Below are the code and all the weights of a small trained network. Each question names an input and a class and asks about switching units off, where a switched-off unit gives its printed mean instead of its output.

import numpy as np


def w(rows, s, z=0):
    codes = np.array(rows[::2]) - 128.0
    scale = np.full(codes.shape[1], s)
    scale[-1] = z or s
    return codes * scale


def norm(h):
    return h / np.sqrt((h * h).mean(-1, keepdims=True) + 1e-5)


def f(y):
    return np.maximum(y, 0)


def log_softmax(a):
    a = a - a.max(-1, keepdims=True)
    return a - np.log(np.exp(a).sum(-1, keepdims=True))


def net(x, mask):
    res = np.array(x, float).reshape(1, 6) / 4 @ E
    u = 0
    for l in range(3):
        y = f(norm(res) @ A[l][:, :-1].T + A[l][:, -1])
        res = res + np.where(mask[u : u + 3], y, B[l][:, -1]) @ B[l][:, :-1]
        u += 3
    return log_softmax(norm(res)[-1] @ U[:, :-1].T + U[:, -1])


A, B = {}, {}
E = w([
[142,117,121,128,143,133,143,115,165,134],'x0',
[110,131,110,94,119,255,43,94,115,172],'x1',
[203,109,191,39,227,98,93,140,117,150],'x2',
[112,128,123,155,120,86,74,119,121,147],'x3',
[143,180,189,138,91,123,133,104,154,155],'x4',
[234,80,111,197,111,131,151,17,7,117],'x5',
],0.0081)
A[0] = w([
[85,2,22,117,189,122,105,193,104,84,3],'L0N1',
[139,179,226,125,55,110,146,104,161,204,17],'L0N2',
[39,130,174,78,113,119,122,190,193,132,47],'L0N3',
],0.0087,0.0062)
B[0] = w([
[97,244,136,19,44,94,220,97,90,224,199],'L0N1',
[77,227,92,9,102,115,255,103,122,230,169],'L0N2',
[149,3,138,154,101,125,121,42,69,87,254],'L0N3',
],0.0099,0.0054)
A[1] = w([
[1,117,166,63,135,128,96,214,220,106,13],'L1N1',
[95,154,132,102,129,232,62,159,132,144,42],'L1N2',
[145,147,138,123,204,137,91,150,130,105,2],'L1N3',
],0.0091,0.0039)
B[1] = w([
[155,54,204,162,81,125,179,69,43,92,237],'L1N1',
[219,152,43,90,121,86,59,134,254,113,255],'L1N2',
[118,138,130,149,115,125,147,182,126,204,145],'L1N3',
],0.0096,0.0028)
A[2] = w([
[125,127,199,49,255,94,86,166,113,146,3],'L2N1',
[11,163,51,194,96,150,147,152,170,71,31],'L2N2',
[108,162,159,152,150,16,184,209,150,36,57],'L2N3',
],0.0096,0.0052)
B[2] = w([
[84,157,147,249,100,152,159,219,144,147,218],'L2N1',
[148,142,178,182,189,145,173,204,146,158,252],'L2N2',
[136,151,55,75,139,169,21,99,148,116,250],'L2N3',
],0.018,0.0036)
U = w([
[128,5,174,154,126,122,121,64,64,57,253],'0',
[115,147,145,213,160,176,136,249,144,135,95],'1',
[131,156,25,62,149,158,19,116,188,110,84],'2',
[84,191,109,45,108,115,191,126,96,182,74],'3',
],0.014,0.0033)

Each question gives the input, the list of numbers given to net, and the class t.
The units are the neurons (one row each of A and B). Each row of codes is followed by its name. A weight is (code - 128) times the scale printed after its matrix; where a second scale follows, it is the last column's (A, B and U).
mask holds one flag per neuron, layer by layer. A switched-off neuron (its flag False) gives its mean, the last column of its row in B, instead of its output. The means were averaged over made-up inputs and are rounded, as every weight is.
A unit's drop is (log p(t) with every unit on - log p(t) with that unit switched off) / (log p(t) with every unit on - log p(t) with every unit switched off).
The circuit of an input: a set's keep is (log p(t) with only the set's units on - log p(t) with every unit switched off) / (log p(t) with every unit on - log p(t) with every unit switched off). Starting from all 9 units, units are removed one at a time, each time the one whose removal leaves the highest keep (on an exact tie, the one counted first), for as long as the keep stays at least 0.8.
circuit, biggest first: the units of the circuit, biggest drop first
top k neurons: the k neurons with the biggest drops, biggest first
k most important neurons of layer l: the k neurons of layer l with the biggest drops, biggest first
drop when u is switched off: that unit's drop, to one decimal
input [5,-2,-8,8,3,3], class 1: circuit, biggest first : L2N2
input [7,5,-2,-5,-7,-5], class 3: top 3 neurons : L0N1; L2N3; L1N1
input [-6,3,-8,4,7,7], class 1: top 4 neurons : L0N3; L1N1; L0N1; L2N2
input [7,-7,-6,2,7,-8], class 0: top 2 neurons : L1N1; L0N3
input [-5,-6,-5,4,-4,1], class 2: top 2 neurons : L2N3; L2N1
input [-4,0,8,1,-7,6], class 1: circuit, biggest first : L2N1; L0N3
input [-4,-2,-1,-2,8,7], class 3: top 3 neurons : L0N2; L0N3; L1N1
input [4,3,2,-5,2,1], class 2: top 2 neurons : L0N3; L1N2
input [3,7,-7,6,-7,4], class 1: circuit, biggest first : L2N2; L0N3
input [-4,6,8,-8,-7,4], class 1: top 2 neurons : L2N1; L0N3
input [-1,-7,-6,4,2,5], class 2: circuit, biggest first : L2N3; L0N3
input [-5,-3,-4,-5,-7,5], class 3: top 2 neurons : L0N1; L0N3
input [6,6,-7,-7,4,1], class 1: 2 most important neurons of layer 2 : L2N2; L2N3
input [4,-8,5,8,-6,-1], class 2: circuit, biggest first : L2N3
input [-1,-7,1,-2,-5,5], class 2: top 2 neurons : L2N3; L0N3
input [5,-5,5,2,1,-5], class 0: top 3 neurons : L1N1; L2N2; L1N2
input [-6,5,0,8,-3,4], class 2: top 3 neurons : L0N3; L1N1; L1N2
input [5,-5,0,-6,-6,-2], class 3: top 2 neurons : L0N1; L1N2
input [-1,-8,8,8,6,6], class 1: 2 most important neurons of layer 1 : L1N1; L1N2
input [2,8,4,-6,1,-8], class 0: circuit, biggest first : L1N1
input [-4,4,-5,5,6,-7], class 0: top 3 neurons : L1N1; L0N3; L0N1
input [2,-7,-4,-4,-3,6], class 2: drop when L0N3 is switched off : 0.8
input [2,-8,6,-1,0,4], class 2: drop when L0N3 is switched off : 0.1
input [0,1,7,-8,-2,-2], class 1: drop when L2N1 is switched off : 0.3
